Both labels of each row:
[ 19   8   3  46   2   8  18 -39   1 -24   2   7   3  -1  12   5  13 -19
  21   1  -5  -3  37  -8  14  27   9  -1  -3  13  31  17] | V, qs
[ -1   5 -10  -4   0 -25   5   3  -7   6   0  -6   9  14 -10   2   4   1
 -10 -10  -2  -3 -18  11  -8  -7 -16  -5   0   9  -3   1] | A, pr
[  1  -1  13  13  19  16 -15 -22   6 -12   0   0   4   4   4   2   1 -13
   1   1   4   1  30  -7  -2 -15  -1   2  13  -5   8   5] | V, ct
[  1  -7   3  34  -3   5  10 -40   5 -15   5   6  -4 -15   7  11   8   5
  30   9 -19  -6  14  -8   8  39  15  -7 -14  13  20  17] | W, qs
[ -5  -6   8  10   8  14 -18 -15   4  -7  10   1  -5  -3   6   4  -4   0
  12   4  -6   4  19   0   4  16   5   1   0  -4  19  15] | W, qs
[  7   2   7  20   6  10  -5 -19   6 -10   5   5   0   2   9   4   6 -14
   9  -5   1  -4  19  -6   2  -4   5  -4   2   1  15   6] | V, qs
[ -7  -4  11  21   4  20  -4 -23   4 -18  11   5  -3  -8   4   1   1  -2
  20   7  -6   2  28  -9  42  13   6  11  -4   0  11  13] | A, qs
[-30 -11   8  -8  18  27 -44   3   2   2  -1   0  -8  -1   5  -3   0  -8
  -8 -11   2   4  28   2   2 -14  -1   7  11 -24 -12  16] | A, qs
[ -1 -14   7  12  15  13  -9 -19  -3 -10   3   0  -3  -3   1   3   2   1
  13   8  -4   1  21  -9  16  -4   2   5   8  10   5  -4] | R, Cm
[-40 -21   4 -49  12  -4 -49  38 -11  24  -2  -5  -3  -2 -16  -3 -12  14
 -36  -9   8   8 -20  19 -15 -49 -16   5  13 -25 -34  -9] | W, pr
[-15 -13   5  12   3  17 -14 -14   3  -5  -8   4  -7 -12   4   2   1   6
  20   1 -11  -1  13  -5   4  14   7   0   1   2   4  13] | W, qs
[  6   2   7  31   4  15   2 -26   7 -18   2  -1   2   3  10   4   9  -8
  13  -4  -3  -3  22  -6   4  15   8  -3   0   1  17  14] | V, ct
[ -4  -7   4  21  11   4  -4 -31  -3 -13   2  -4   8  -5   1   1   5  -3
  21   4  -9   2  20  -5  14  12  -3   4   5  21  10   6] | R, Cm
[-14 -24   3   1   5   4 -18 -16  -4  -3   4   3 -11  -5   2   6   3  16
  19   8 -10   3  13  -3   1   9   2   2   5   2   9  13] | W, ct
[ 14   5  -8  19  -8 -17  17 -14  -4  -3  -3   2   6  -4  -1   4  11  -9
  -4  -4   0   0  -5   2   2 -10  -1 -12  -7   8  16  -4] | V, pr
[ -4  -5   6  22   6  11   0 -26  -3 -15  -1   0   4  -1   3   5  10  -5
  17  -1  -7  -2  16  -1  14  10   1   2  -1  14  11   3] | W, Cm
[ -2   8  10  11  16  18 -17 -14   6 -10   0  -1   9  15   8   0  -1 -19
  12 -18   0  -6  26   1   7   6  -2   0  12   3   1  13] | A, qs
[-21 -21  13   0  14  20 -32 -14  -2   0  -2   3  -2  -7  -2   2   5   0
   2  -4   1   4  14   0  11 -22   1   2   7  -9  -5   0] | W, Cm
[  9   6   5  28   4   7   1 -20   5 -17   5   3  -3   7   7   1  11 -11
   8  -2  -3  -1  30  -4  13  13   2  -1  -1  -2  18  15] | V, ct
[  4  14  -7  30 -25 -21  38 -20  -3  -3  -7   4   7  -3   0  10  22  -1
  29 -20 -20  -4 -34   3   4  33   9 -20 -21  36   8  -1] | A, pr
[ 10   3   4  22   8   6   3 -20   8 -12   5   2  -2   6   8   4   2  -6
  12  -1  -7 -11  28  -9  -1  14   1  -2   2   3  12  11] | V, qs
[-11   4 -11  -9  -3 -23   0   7 -11   7  -4  -1   1  -3 -10  -2   5  10
 -14  -9  -3   9 -22  15  -4 -12 -13  -2  -5   6  -2  -5] | W, pr
[ -3   0   9   4   8  17 -13  -7   4  -2   4  -4   2   6   9   7  -2  -8
  12  -6  -4  -2  14  -3  -3   4   7   0   5  -6  -1  10] | A, qs
[  1  -7  14  20   5  17  -3 -20   3 -14   4   7  -6  -5   9   1   2  -5
  12   3  -1   3  29 -10   9  14   5  10   2  -1  14  15] | W, qs
[  8  29 -10  19 -15 -24  26  -8  -2  -3  -5   2   3  -3  -4   3  19  -7
   0 -12  -1   1 -20   6   3  -4  -2 -14 -13  11  13  -2] | A, pr
[ -9  -9   8   0   4  16 -11  -2   4  -1   3   3 -12 -10   5  -2  -4  11
   6   6  -5   1  17  -6  -4  20   6   3  -2  -9   1  15] | W, qs
[-23 -11  10   8  10   2 -22 -23  -4 -10   3   1  -1  -6   4   2   8   0
  11  -1 -10   2  18   2  12   5  -2   7   2   6  -1  11] | W, Cm
[ -8 -16   9  17   0  18  -1 -24   0 -10   3  11   2 -13   5   6   3   3
  23   7 -11  -3  11  -9  15  13  17  -4  -4   4   8   1] | W, Cm
[-11   6  13  12  10  10 -16  -9   7  -5  -2  -5   6  10   5   3  11 -12
   9 -19  -7  -2  18   3  -1   7  -1  -8   2   0   1  14] | A, qs
[  3   9   6  18  10  14  -8 -16   7 -13   0   2  -1   3   7   3  10 -18
   3  -8   4  -3  33  -1   3   0   3   4   5  -7  11  14] | V, ct
[-2  6  2 11 -2  9  2 -8  2 -6  1 -4 -6 -3  5 -1  2  0  9  2 -6  9 13 -2
  5 19  4  3 -1  3  6 14] | W, qs
[  9   5   9  32   6  10   5 -27   7 -18   4   4  -9  -3   7   5   5  -6
  18   5  -9  -1  27 -10   3  30   4  -6  -7  -3  23  32] | W, qs
[ -1  -1 -16   5 -12 -24  10  -5 -17   3  -2   0   2   1  -8   1   9  12
   0  -3  -1   2 -22   8  -1  -2  -9  -6  -8  14   3  -3] | W, pr
[ -6  -9   5  20   9  10 -20 -32   5  -8   6   3  -1  -4   4  -1   8  -3
  14   2  -8  -2  19  -4   6   3   7  -3   2   6   3  11] | W, ct
[ 10   6  -6   2  -2 -15   7   2  -3   2  -2   2   5  -1  -4  -2   7  -9
 -22  -7  11   2  -6   6   3 -29  -9  -6   5  -4   8  -9] | V, pr
[  1 -11   4  17   6   8  -7 -16   6 -10   6   3  -9  -3   9   2  -1   5
  10  11  -7   1  25 -10   0  17   2   4   0   1  14  16] | R, qs
[ -7 -15   6  29  12  -2 -10 -38  -1 -16   1   2   3   2   1  11   9  -2
  23  -4 -15  -4  16  -5   7   9   1 -13   5  16  14  16] | A, Cm
[  6  -2   9  16  10   9  -6 -20   2 -11   2   2   5  -2   1   1   6 -15
   0  -1   4   2  24  -3  15 -22   0   1   9  -2   7  -3] | V, Cm
[  0 -20   7  11   9  -6  -6 -23  -7  -5  -3  -3   9   2  -4   3   8  -9
  -7  -4   1   3   4   3  13 -28  -7   2  12  12   6 -20] | V, pg
[ -5  -4 -17   4   2 -32   0  -7  -9   4   0   1   7  -4  -9   5  10  10
  -9  -7  -6   4 -16  13  -9  -3 -15  -7  -7   6   1   8] | W, pr
[-12 -12  -1  -2   7 -17 -16  -7 -10   5  -2   2   3  -2 -12   2   7   6
 -14  -5   0   4 -17  13  -2 -30 -14  -4   3   4   0   1] | W, pg
[ -9 -16  10  16   2  25  -8 -18   7  -9   2   4  -9 -13  10   3  -6   5
  30   7  -9   0  19 -13   4  32  13   1  -5   6   6  16] | W, qs
[  4   5  -5 -12   0 -18 -10  15  -2   7   1  -1  -1   5 -14   2  -3  -2
 -31 -11   8   1 -20   9 -17 -32 -11  -9   4 -15  -3  -3] | V, pr
[ -9  -7   8  12   9  14 -16 -15   3  -6   1   2  -7  -6   6   1   5   2
   6   2  -4   4  21  -5   3   7   3   4   1  -6   6  20] | A, qs
[-18 -16  -1  29  -4  -1   6 -33 -10  -4  -3   3   2 -19   0   6  19  11
  33   3 -21   0 -11  -7  15  16   7  -2  -9  31  13  -2] | W, pg
[-12  -5 -10  -4  -5 -28   8   7 -13   0  -1  -1  -2  -7 -12  -3   5  15
 -10   0  -6   4 -30  10  -2  -1 -17  -4  -9  12  -3  -1] | W, pr
[ 11   8  -4  25  -3   1  16 -16   2 -13   0   4  -3  -5   5   1   5 -11
   7   4   0   1  21  -7   4  27   3   4  -8   3  19  12] | V, qs
[-2  4 10 16 -3 14 -6 -9  6 -9  2 24 -7  1 10  3  5 -2 13  1 -7  0 17 -6
 -1 29  6  1 -6 -8  5 20] | W, qs
[-10 -10 -11  11  -5 -23   9  -3 -13  -2  -4   3   0 -11  -9   8  13   9
  -7   2  -4   4 -16   9  -3  -2 -10   0  -8  11   6   0] | W, pr
[  4  14  -4  -2   6 -12   9   9  -3   6  -2  -5  12  13  -4   1   1 -12
 -15 -11   6  -2  -3  10  -2 -23  -8  -4   5  -2  -5 -11] | A, pr
[ -9 -17   8  31   7  13  -1 -40  -2 -15   5   5  -3 -16   7   6  14   2
  27   7 -15  -1  18 -10  16  19   9  -1  -3  19  14  10] | W, Cm
[ 25   5   4  38   4   5  15 -34   5 -19   0   5   8   1   9   1  11 -10
  15   4  -6  -5  21  -9  18   9   7  -7  -6   7  22   4] | V, Cm
[ -6   0   5  33   5   7  -3 -32   9 -15   2   3  -6  -1   5   5  10  -9
  22  -7 -15  -2  20  -2   6  24   1  -7  -4  13  12  22] | A, qs

Two labels a row:
[ 10  10   3  -1  -2   6   3  -7   0   1   0 -10  14  11 -25  -2  30  -5
 -10 -13   6  17 -10  -8  -4  -7  -2   4   5   2   3 -13] | T, J
[ -9   2  -9 -31   2  -1  -7 -12  -9   2   4  -6  -5   5 -18   2  18  -3
   4  -6  11  10 -13   3 -10   1   0  22   1   1  -2 -14] | C, J
[ -2  19   7  19  -3  -2 -11   8  -1   0   9  -1  28  -6 -36   3  46  -6
  -7 -20  -2   1 -19 -18  -8   1  -6  23  -1  15  -3 -11] | C, J
[ 26  10  11 -12  -4   6   4  -5   6  12  -2   1  32  -9 -13  -5  -2  -2
  -1   7 -26   0  13 -18  -9  16   1 -22  -9  26  16 -10] | T, N
[ 19  10   0   6   1  -2   7   7   7   2   0   4  16   0 -17  -4  19 -12
  -1 -16   6   1   1   4  -4  -8   3  18   6   0   7  -3] | C, J
[ 14   3   5  16   1  18  10  -4  -3  10   1  -5   4 -11  -9 -12   9  -7
  -9  11 -15   8  17  -2   7   1 -14  -6   4  14  11 -10] | T, N
[  1  14   4  -6  15 -10   2  11  -2  -9   4   6  11  16 -25   6  30  -2
   6 -16  22 -26  -8  -6 -16 -13  16  29   6  -6  -5 -12] | T, J
[  7  17   5   4 -11   6   4  11   5   9 -13  11  10   5  -7   0  -7  -1
  14  -7  16  -4   8  -4  -9   6  12  21  -2  -2  -1  -7] | C, J
[  4  11   2   4   6  12  -5  -2   5   6  -1   3 -14  -1   4 -13   6   5
   1   5  -3   2  16  11   1   0  -1   5   3   1  10  -1] | T, N
[ 25  15 -12  -2   8   7  12  -4   7   1   5  -1   9   4  -9  -6   6  -1
   8  -7 -16  -4  19  -8   1  -1 -14  13   5  11  21   3] | T, N
[  4   1   4  -5 -10  -2  -4 -12  -1 -11  -1   7   4  -5  -2   3   5  -3
  24  -5  15   0 -15   1  -5  -5   7  10  11  -6   0  -2] | T, J
[  8  16  -8  -8   2   5   0  -1   0 -10  11 -11  17   6 -17   3  40  -3
 -15 -22  -5   9  -9  -4 -27 -18  -2  17  13  -7   5  -1] | T, J
[ 16  -5  -3  -1  -5  -4   2 -13   2  -4   7   2  21 -12 -21   2  32  -7
   3 -32   6  14  -7  -6 -10  -7  -6  -3   4 -19   3   6] | T, J
[ 25   8   9  -4 -10   2  12  10  13   4  -8  21  49   2 -35  13  -4   8
  -3  -5  -1   1  -9 -23   1  25  -7 -21   1  43   7   6] | T, J
[-22  -3  -1  12  -4 -16   5   5 -12   1  -3 -17  -7   3 -14   4  35   0
  -7  -2  18  -7 -17  14 -13 -17  -5  24   2  -5 -16 -12] | C, J
[  2 -18   7   1  -8   3  -7 -31  -5   0   4  -2  11  -4 -21   6  29   4
  -1 -13  20   8 -28   0  -4  -3  -6  -4  11  -7  -8  -7] | T, J
[-12  -6  15  -1  -4  11 -13 -11 -16  -3   0  10  -6  -5  -2   0  26   1
  -6  10  25   0  -7  17  -3 -13   0 -11   1  -3 -10  -8] | T, J
[  8   2  10  31  -9  -4   1  10   4   2  -5 -10  18 -19 -32   0  22  -1
  -6  -8  15  -9 -20  -9  -2  -7  -1  20   6   8  -6 -11] | C, J
[  8   9  19   0   8  -1  -6  12  -6  -1  -3   6  14  12 -31   7  39 -12
  -9  -1  25  -1 -13   6 -15  -8  -1  11   9   2  -8 -19] | T, J
[  0  15   6   3  -4   9  -3   2   1  12  -8  -5   5   7 -15  -7  21   8
  -9   5  14   5 -12   0 -13  -5  -5  18  -6   2   2 -21] | C, J
[ 21   6  21   4  -4  10   7  -2 -11  19  -5  17  10  -6  -5  -6   7   9
  -2  10  -2  13   2 -12   0   9 -11  -9   8  25   9 -16] | T, N
[ 27  21  -9  14  -4   0  15  -2  18  10  -5  -1  22  -7  -1  -9  13  -4
  20   3 -23   6  22  -9   2   7  -7  -2   0  12  19   2] | T, N
[ 33  -1   3  -9  -7  -3   4  -3   7  -7  -7   2  25   2 -27  16  29  -8
  -1 -20   6   2  -3 -19  -3  -2   5   0   5   5  -6  -9] | T, J
[ -7   9   7   5   2  -8 -11  12  -7   2   8  -3 -10  11 -28   0  29  -6
  -4  -9  19 -13 -14  -4  -5  -9   8  25   4 -11 -11  -2] | C, J
[ 12   8 -11  10   2 -21   3   0  -3   8   0 -10  -4 -18   1 -13  17   2
  10  -4  14  -1   6   6   4   0  -8  24  -1   6  10  -6] | C, N
[  1   8   5  10   1  13  11  -8  -4  21 -15  -7 -16 -14  12 -19   0   7
   8  23 -14  -2  12 -20  10   8 -13 -18   0  24   5 -12] | C, N
[-10   9  -1  -9   5   9   0  -4  -6 -14   0   3  -8   1  -3  -1  13  -8
  -4  -3  19   9   4   9 -22  -5   2  13   6 -19  -5 -11] | T, J
[ 13  10  -6  -7   3 -10  12   3   9  -6   6  -9  22   7 -18   5  14  -7
  -6 -20  -1   6   6 -10 -15 -10   6  22   2   1   8   6] | T, J
[ -3  14   1   4  16  11  -4  -3 -14  -3  21   2   2   3  -4   0  21  -5
  -1  -3  16   2  -5  -1 -18  -7  -4  21   9   7   7 -12] | T, J
[ 14   9   9  -9  -2   6  -7  11   3 -26   4  10  19   0 -35   6  33 -11
  -1 -10  20   3  -6 -11  -4   0   6  10   6  -5   6 -19] | T, J
[  9  10   1 -17  -7  10  -5 -10  -1  -7   3   8   5   8 -13   0  25  -5
   5   2  24   3   3  -3 -13  -5   5  -1  13  -1   6 -20] | T, J
[  1  -3  13  -4  -5   2 -12   3  -4  -1   6  -5   7   2 -18   8  18  -6
  -5  -7  18 -21  -5   3  -9 -12   2   2   7  -4   0  -7] | T, J
[ -6  19   8  18   2  -8   1   5  -8   9   4 -16  19   0 -35  -4  47  -1
 -17  -8   5   1 -25   0  -4  -8  -9  20   8  16  -3 -13] | C, J
[ 12 -19  -4  -4  -4 -26  -2  20  16 -10  -1   7  37   0 -24  13  -6   6
  10 -19   3   8   0 -19  -3  10  11   5   0  -1   7  11] | T, J
[  2  11   4   6  -3 -13  -8  14  -1  14  -5 -11   6   9 -26  -5  30   0
  -4   1   2  -1   2   0  -8 -14 -10  23  -1  -2  -4   4] | C, J
[ 21  20   4   1  -6   6  10   4   9  10  -5  -2  21  -8  -5 -10  14   3
  13   6  12   1  24  -6   0   4  -3  -2   6  32  15 -11] | T, N
